Here is a tiny trained network, its code and every weight. The questions are about switching its units off for an input and a class, where a switched-off unit gives its printed mean instead of its output.

import numpy as np


def w(rows, s, z=0):
    codes = np.array(rows[::2]) - 128.0
    scale = np.full(codes.shape[1], s)
    scale[-1] = z or s
    return codes * scale


def f(y):
    return np.maximum(y, 0)


def log_softmax(a):
    a = a - a.max(-1, keepdims=True)
    return a - np.log(np.exp(a).sum(-1, keepdims=True))


def net(x, mask):
    res = np.array(x, float).reshape(1, 5) / 4 @ E
    y = f(res @ A[0][:, :-1].T + A[0][:, -1])
    res = res + np.where(mask, y, B[0][:, -1]) @ B[0][:, :-1]
    return log_softmax(res[-1] @ U[:, :-1].T + U[:, -1])


A, B = {}, {}
E = w([
[191,21,90,166,78,82,156,239,106,73,198],'x0',
[81,82,121,130,215,111,203,164,185,224,186],'x1',
[134,196,242,77,111,143,228,61,153,106,214],'x2',
[112,191,175,77,182,185,144,138,249,184,81],'x3',
[82,146,182,215,47,96,120,75,195,114,62],'x4',
],0.011)
A[0] = w([
[81,238,167,53,133,196,124,79,138,161,79,68],'n0',
[140,80,79,90,210,152,203,126,120,142,208,108],'n1',
[117,153,203,70,117,135,179,96,150,159,161,4],'n2',
[87,79,51,99,162,131,68,117,64,134,101,160],'n3',
[138,227,150,91,148,207,106,50,130,138,79,119],'n4',
[44,141,73,179,187,85,109,82,144,191,117,67],'n5',
[200,136,132,76,134,126,124,126,44,103,135,8],'n6',
[127,166,118,138,135,161,49,104,179,94,76,142],'n7',
[139,84,12,167,103,124,42,154,85,145,80,229],'n8',
[143,114,112,117,170,160,92,113,75,111,152,99],'n9',
[79,189,162,106,98,108,149,30,156,128,130,120],'n10',
[144,135,105,188,15,122,91,100,124,65,120,29],'n11',
[93,188,217,169,101,148,136,69,188,139,95,119],'n12',
],0.011,0.0034)
B[0] = w([
[7,147,72,68,179,74,228,209,110,188,217,224],'n0',
[101,63,120,62,124,87,87,163,201,190,135,200],'n1',
[97,112,141,180,182,43,13,71,178,147,158,188],'n2',
[200,124,161,125,154,167,93,40,113,34,144,201],'n3',
[134,154,85,62,124,141,178,191,95,177,197,216],'n4',
[151,79,121,179,31,143,144,182,52,211,137,177],'n5',
[122,140,62,99,42,193,128,165,101,118,166,179],'n6',
[165,89,112,115,43,107,155,131,180,158,153,184],'n7',
[129,137,203,206,57,137,45,20,123,55,81,253],'n8',
[147,203,96,86,77,161,150,156,155,127,98,166],'n9',
[167,125,151,141,58,196,70,111,98,55,94,198],'n10',
[107,67,114,97,113,83,108,178,156,204,151,210],'n11',
[177,254,119,138,158,198,93,130,15,107,143,210],'n12',
],0.0095,0.024)
U = w([
[127,114,95,69,128,130,129,187,143,187,172,197],'0',
[98,185,133,112,221,132,114,106,169,132,157,2],'1',
[164,47,162,153,95,116,92,92,187,108,136,170],'2',
[165,50,136,91,104,66,249,113,168,41,195,89],'3',
[133,101,131,225,127,147,177,132,141,141,64,58],'4',
[174,170,126,125,83,168,103,105,71,76,153,155],'5',
[169,119,105,27,226,199,95,140,211,109,78,116],'6',
[143,100,85,105,149,113,171,100,193,135,7,30],'7',
],0.013,0.0064)

Each question gives the input, the list of numbers given to net, and the class t.
The units are the neurons (one row each of A and B). Each row of codes is followed by its name. A weight is (code - 128) times the scale printed after its matrix; where a second scale follows, it is the last column's (A, B and U).
mask holds one flag per neuron, in row order. A switched-off neuron (its flag False) gives its mean, the last column of its row in B, instead of its output. The means were averaged over made-up inputs and are rounded, as every weight is.
A unit's drop is (log p(t) with every unit on - log p(t) with that unit switched off) / (log p(t) with every unit on - log p(t) with every unit switched off).
The circuit of an input: a set's keep is (log p(t) with only the set's units on - log p(t) with every unit switched off) / (log p(t) with every unit on - log p(t) with every unit switched off). Starting from the 12 units with the biggest drops (on a tie, the unit counted first), units are removed one at a time, each time the one whose removal leaves the highest keep (on an exact tie, the one counted first), for as long as the keep stays at least 0.8.
circuit, biggest first: the units of the circuit, biggest drop first
unit that matters most: the unit with the biggest drop
top k neurons: the k neurons with the biggest drops, biggest first
drop when u is switched off: that unit's drop, to one decimal
input [8,-2,-3,-2,-4], class 2: top 3 neurons : (n12; n4; n1)
input [5,-3,4,2,1], class 3: circuit, biggest first : (n8; n12; n4)
input [5,-2,3,-3,-7], class 0: circuit, biggest first : (n1)
input [5,-1,-2,1,-2], class 2: circuit, biggest first : (n12; n0)
input [8,-3,5,-1,3], class 3: top 2 neurons : (n8; n12)
input [8,-5,7,-3,7], class 0: top 3 neurons : (n11; n8; n3)
input [-7,6,-7,-4,2], class 2: top 2 neurons : (n12; n4)
input [-5,-2,1,7,7], class 0: top 3 neurons : (n0; n4; n8)
input [-7,-3,3,2,7], class 0: top 2 neurons : (n0; n4)
input [7,-4,-2,6,0], class 2: top 2 neurons : (n12; n0)
input [6,-4,-4,5,-7], class 5: top 2 neurons : (n11; n2)
input [-2,6,-4,-5,-4], class 2: top 2 neurons : (n12; n1)
input [-2,-1,-1,6,4], class 0: top 2 neurons : (n0; n8)
input [7,1,4,8,8], class 5: circuit, biggest first : (n12)
input [8,1,2,0,7], class 3: top 2 neurons : (n8; n2)
input [-3,1,7,-1,-2], class 0: top 4 neurons : (n8; n4; n3; n0)
input [-3,-2,-5,-4,8], class 2: top 2 neurons : (n11; n7)
input [0,-1,-5,2,-1], class 2: top 2 neurons : (n12; n4)
input [2,6,-3,5,7], class 4: top 2 neurons : (n0; n4)
input [-3,-5,0,0,5], class 0: unit that matters most : n8
input [2,6,-3,-2,6], class 4: drop when n5 is switched off : 0.2
input [-8,3,4,2,7], class 0: drop when n9 is switched off : 0.0
input [6,7,-3,5,-7], class 6: drop when n5 is switched off : 0.2
input [-5,-7,1,-3,-3], class 0: drop when n8 is switched off : 0.2
